Here is a tiny trained network, its code and every weight. The questions are about switching its units off for an input and a target symbol, where a switched-off unit gives its printed mean instead of its output.

import numpy as np


def w(rows, s, z=0):
    codes = np.array(rows[::2]) - 128.0
    scale = np.full(codes.shape[1], s)
    scale[-1] = z or s
    return codes * scale


def f(y):
    return y / 2 * (1 + np.tanh(0.7978845608 * (y + 0.044715 * y**3)))


def softmax(a):
    e = np.exp(a - a.max(-1, keepdims=True))
    return e / e.sum(-1, keepdims=True)


def log_softmax(a):
    a = a - a.max(-1, keepdims=True)
    return a - np.log(np.exp(a).sum(-1, keepdims=True))


def net(x, mask):
    ids = ['Λβγδζηθμξπστφω'.index(c) for c in x.split()]
    T = len(ids)
    res = E[ids] + P[:T]
    u = 0
    for l in range(2):
        q, k, v = (res @ M[l].T for M in (Q, K, V))
        z = softmax(np.where(np.tri(T) > 0, q @ k.T / 3**0.5, -1e9)) @ v
        res = res + np.where(mask[u], z, O[l][:, -1]) @ O[l][:, :-1]
        u += 1
        y = f(res @ A[l][:, :-1].T + A[l][:, -1])
        res = res + np.where(mask[u : u + 8], y, B[l][:, -1]) @ B[l][:, :-1]
        u += 8
    return log_softmax(res[-1] @ U[:, :-1].T + U[:, -1])


Q, K, V, O, A, B = {}, {}, {}, {}, {}, {}
E = w([
[157,115,136,106,124,144,163,135,67,224],'Λ',
[146,161,108,230,77,134,142,172,121,124],'β',
[223,168,148,120,131,147,179,141,134,97],'γ',
[175,118,149,124,56,122,146,203,131,110],'δ',
[191,136,135,177,121,101,148,189,118,135],'ζ',
[127,172,106,143,106,109,142,177,171,91],'η',
[177,191,87,113,138,115,153,161,139,166],'θ',
[149,211,164,134,152,93,84,127,91,71],'μ',
[180,104,145,141,88,92,72,115,151,116],'ξ',
[151,142,103,243,145,129,71,44,107,121],'π',
[96,140,65,124,136,89,98,99,137,173],'σ',
[156,103,95,121,116,92,175,52,206,161],'τ',
[121,141,138,83,147,126,204,74,131,5],'φ',
[82,84,130,135,160,59,134,116,76,92],'ω',
],0.023)
P = w([
[88,186,245,102,134,226,128,129,93,239],'0',
[74,174,194,174,19,131,222,155,108,179],'1',
[127,107,247,157,151,110,147,147,180,219],'2',
[96,155,142,149,40,104,209,141,97,141],'3',
[155,88,194,135,173,84,133,143,171,182],'4',
[116,139,98,124,63,91,189,131,92,94],'5',
[175,71,153,113,191,71,116,137,162,136],'6',
[133,125,54,104,83,70,171,125,83,58],'7',
[208,54,112,92,210,56,107,134,167,96],'8',
[153,109,13,85,105,53,153,121,79,14],'9',
[244,35,82,72,221,41,94,145,155,64],'10',
],0.013)
Q[0] = w([
[105,138,187,134,209,77,88,92,241,144],'0.h0',
[42,133,109,102,110,248,97,75,121,115],'0.h0',
[129,117,119,145,103,24,220,99,112,116],'0.h0',
],0.013)
K[0] = w([
[27,131,151,104,145,64,129,1,127,130],'0.h0',
[101,140,207,149,55,203,186,178,82,192],'0.h0',
[142,107,40,81,137,52,116,146,99,58],'0.h0',
],0.012)
V[0] = w([
[207,210,212,106,125,43,116,181,24,131],'0.h0',
[169,78,198,241,105,206,109,107,45,106],'0.h0',
[61,211,150,187,82,137,2,104,202,62],'0.h0',
],0.0042)
O[0] = w([
[207,121,68,129,150,140,209,147,77,171,253],'0.h0',
[139,171,141,72,110,31,155,31,95,138,103],'0.h0',
[106,227,143,83,185,2,139,139,193,103,101],'0.h0',
],0.0083,0.0051)
A[0] = w([
[145,160,120,153,247,191,131,111,140,155,2],'0.n0',
[143,163,44,114,111,163,146,65,180,169,138],'0.n1',
[79,183,86,96,76,148,136,153,78,125,124],'0.n2',
[105,163,159,54,169,186,132,107,106,110,213],'0.n3',
[160,123,204,150,191,133,95,185,152,108,207],'0.n4',
[122,66,187,35,181,146,112,164,164,168,96],'0.n5',
[92,100,127,131,83,81,150,147,160,102,208],'0.n6',
[137,122,200,100,182,117,73,95,125,120,186],'0.n7',
],0.011,0.0041)
B[0] = w([
[98,91,78,163,2,94,206,126,138,154,159],'0.n0',
[112,73,194,172,91,174,98,124,111,74,184],'0.n1',
[66,177,136,104,115,102,88,131,71,31,211],'0.n2',
[148,90,154,233,161,116,138,106,207,195,162],'0.n3',
[90,130,112,229,162,193,105,97,132,204,254],'0.n4',
[112,195,105,250,155,136,72,145,176,52,184],'0.n5',
[156,145,57,91,129,153,193,32,100,177,214],'0.n6',
[128,80,63,102,78,111,197,180,166,145,190],'0.n7',
],0.0082,0.0064)
Q[1] = w([
[248,212,37,149,186,138,177,142,62,153],'1.h0',
[81,142,246,24,160,124,133,81,47,63],'1.h0',
[133,169,108,121,50,173,113,187,70,95],'1.h0',
],0.012)
K[1] = w([
[240,94,2,177,118,37,70,189,137,47],'1.h0',
[133,245,222,162,51,119,146,152,100,220],'1.h0',
[192,205,109,119,98,186,135,194,161,110],'1.h0',
],0.008)
V[1] = w([
[51,77,118,148,199,113,178,132,73,110],'1.h0',
[130,149,203,140,150,181,254,107,173,80],'1.h0',
[121,161,108,109,155,157,152,186,123,144],'1.h0',
],0.0093)
O[1] = w([
[80,78,212,102,105,95,144,156,139,103,146],'1.h0',
[159,59,77,101,163,128,92,143,111,40,255],'1.h0',
[92,138,106,107,221,185,191,247,159,87,84],'1.h0',
],0.011,0.0044)
A[1] = w([
[129,178,150,155,79,168,171,98,147,243,56],'1.n0',
[173,64,126,144,152,196,146,119,167,181,93],'1.n1',
[164,246,117,29,36,191,86,179,137,87,1],'1.n2',
[58,161,127,58,55,194,138,105,169,51,127],'1.n3',
[113,83,134,160,171,228,93,177,132,177,111],'1.n4',
[152,129,65,2,125,134,197,106,115,155,35],'1.n5',
[166,126,116,71,129,81,218,185,186,130,41],'1.n6',
[109,158,112,19,126,142,57,223,54,189,170],'1.n7',
],0.0095,0.0057)
B[1] = w([
[82,90,75,46,186,112,78,157,157,72,255],'1.n0',
[63,160,177,78,72,186,108,147,42,148,238],'1.n1',
[123,113,185,77,35,152,76,132,192,75,194],'1.n2',
[113,168,90,61,169,239,111,85,182,210,174],'1.n3',
[133,143,141,109,132,62,206,46,171,66,216],'1.n4',
[45,59,221,161,171,58,118,84,139,122,208],'1.n5',
[98,42,65,251,169,36,104,158,102,161,185],'1.n6',
[168,189,173,138,196,118,138,135,150,254,185],'1.n7',
],0.0091,0.0087)
U = w([
[15,137,132,93,109,115,118,130,14,117,7],'Λ',
[103,197,182,126,119,108,64,180,87,100,172],'β',
[149,93,116,66,67,161,169,115,107,181,126],'γ',
[205,125,136,81,83,159,178,161,197,173,253],'δ',
[144,129,175,72,154,137,146,123,84,197,175],'ζ',
[143,150,147,142,150,145,200,68,189,123,143],'η',
[75,157,93,96,16,122,220,146,126,101,118],'θ',
[114,118,82,162,102,111,154,168,117,163,96],'μ',
[88,151,86,68,135,174,44,176,51,173,156],'ξ',
[180,123,116,55,95,61,160,94,173,159,115],'π',
[1,146,131,141,103,131,82,152,156,104,61],'σ',
[101,164,166,211,119,155,56,95,110,143,156],'τ',
[154,87,140,105,121,141,87,175,129,83,106],'φ',
[88,79,213,103,35,102,146,173,160,165,144],'ω',
],0.007,0.0063)

Each question gives the input, a string of symbols that net reads in full, and the target symbol t.
The units are the heads (3 rows each of Q, K, V and O) and the neurons (one row each of A and B). Each row of codes is followed by its name. A weight is (code - 128) times the scale printed after its matrix; where a second scale follows, it is the last column's (O, A, B and U).
mask holds one flag per unit, layer by layer, with each layer's heads first. A switched-off unit (its flag False) gives its mean, the last column of its rows in O or B, instead of its output. The means were averaged over made-up inputs and are rounded, as every weight is.
A unit's drop is (log p(t) with every unit on - log p(t) with that unit switched off) / (log p(t) with every unit on - log p(t) with every unit switched off).
The circuit of an input: a set's keep is (log p(t) with only the set's units on - log p(t) with every unit switched off) / (log p(t) with every unit on - log p(t) with every unit switched off). Starting from the 12 units with the biggest drops (on a tie, the unit counted first), units are removed one at a time, each time the one whose removal leaves the highest keep (on an exact tie, the one counted first), for as long as the keep stays at least 0.8.
circuit, biggest first: the units of the circuit, biggest drop first
unit that matters most: the unit with the biggest drop
top k neurons: the k neurons with the biggest drops, biggest first
top k neurons in layer l: the k neurons of layer l with the biggest drops, biggest first
input β δ Λ Λ μ π δ θ Λ π δ, target π: circuit, biggest first	(0.h0, 0.n6)
input τ δ μ θ γ η θ δ τ Λ, target ζ: unit that matters most	1.n7
input δ μ σ μ ω ξ φ δ, target ω: top 2 neurons in layer 1	(1.n5, 1.n2)
input Λ ω γ β ζ θ φ η μ, target φ: circuit, biggest first	(1.h0, 0.n4, 0.n7)
input τ μ θ, target τ: circuit, biggest first	(0.h0, 0.n5, 0.n4)
input μ β ω φ η ξ σ δ ζ τ ξ, target τ: circuit, biggest first	(0.h0, 0.n4)
input ξ μ δ π Λ μ τ, target τ: circuit, biggest first	(0.h0, 1.h0, 0.n5)
input μ ζ μ θ δ φ ξ η ζ, target ξ: top 2 neurons	(0.n7, 1.n0)
input σ Λ ω μ δ η δ, target η: circuit, biggest first	(1.n4, 0.n4, 0.h0, 1.h0)
input φ η τ, target φ: circuit, biggest first	(1.h0, 0.n1)
input β δ σ δ δ, target σ: circuit, biggest first	(0.n4, 1.n0, 0.h0, 1.h0)
input β δ τ δ φ η ξ δ Λ, target ξ: circuit, biggest first	(1.h0, 1.n0)
input σ θ θ ξ γ β δ φ π β ζ, target π: circuit, biggest first	(0.h0, 1.n1)
input δ γ τ, target τ: circuit, biggest first	(1.h0, 0.n5, 0.h0)
input τ μ σ, target τ: top 3 neurons	(0.n1, 0.n5, 1.n0)
input ζ ω γ μ θ, target μ: circuit, biggest first	(1.n6, 1.h0)
input ξ γ θ τ, target γ: unit that matters most	0.n1
input β ξ φ ω μ Λ σ δ δ, target σ: circuit, biggest first	(0.n4, 1.h0, 0.h0, 1.n0)
input η γ η β β θ Λ ξ, target π: top 2 neurons in layer 1	(1.n1, 1.n0)
input π γ Λ θ ξ δ η, target ξ: unit that matters most	0.n7
input δ φ θ ζ η ξ η, target ξ: top 3 neurons	(0.n4, 1.n0, 0.n6)
input φ π β ξ Λ θ Λ, target θ: top 3 neurons	(1.n4, 0.n5, 1.n1)
input φ ω σ ξ β τ ξ δ ξ Λ, target ζ: top 2 neurons	(0.n4, 1.n7)
input ξ δ τ ω η ζ τ φ μ γ ξ, target ξ: top 3 neurons	(1.n0, 1.n1, 0.n4)
input ζ ω φ Λ Λ φ ξ μ σ, target σ: top 2 neurons in layer 1	(1.n0, 1.n7)
input π ζ η ξ μ, target ξ: top 2 neurons	(0.n4, 1.n0)
input ξ γ ζ π π, target π: unit that matters most	0.h0
input ζ φ π ω ξ β η η β, target η: top 3 neurons in layer 0	(0.n4, 0.n7, 0.n0)
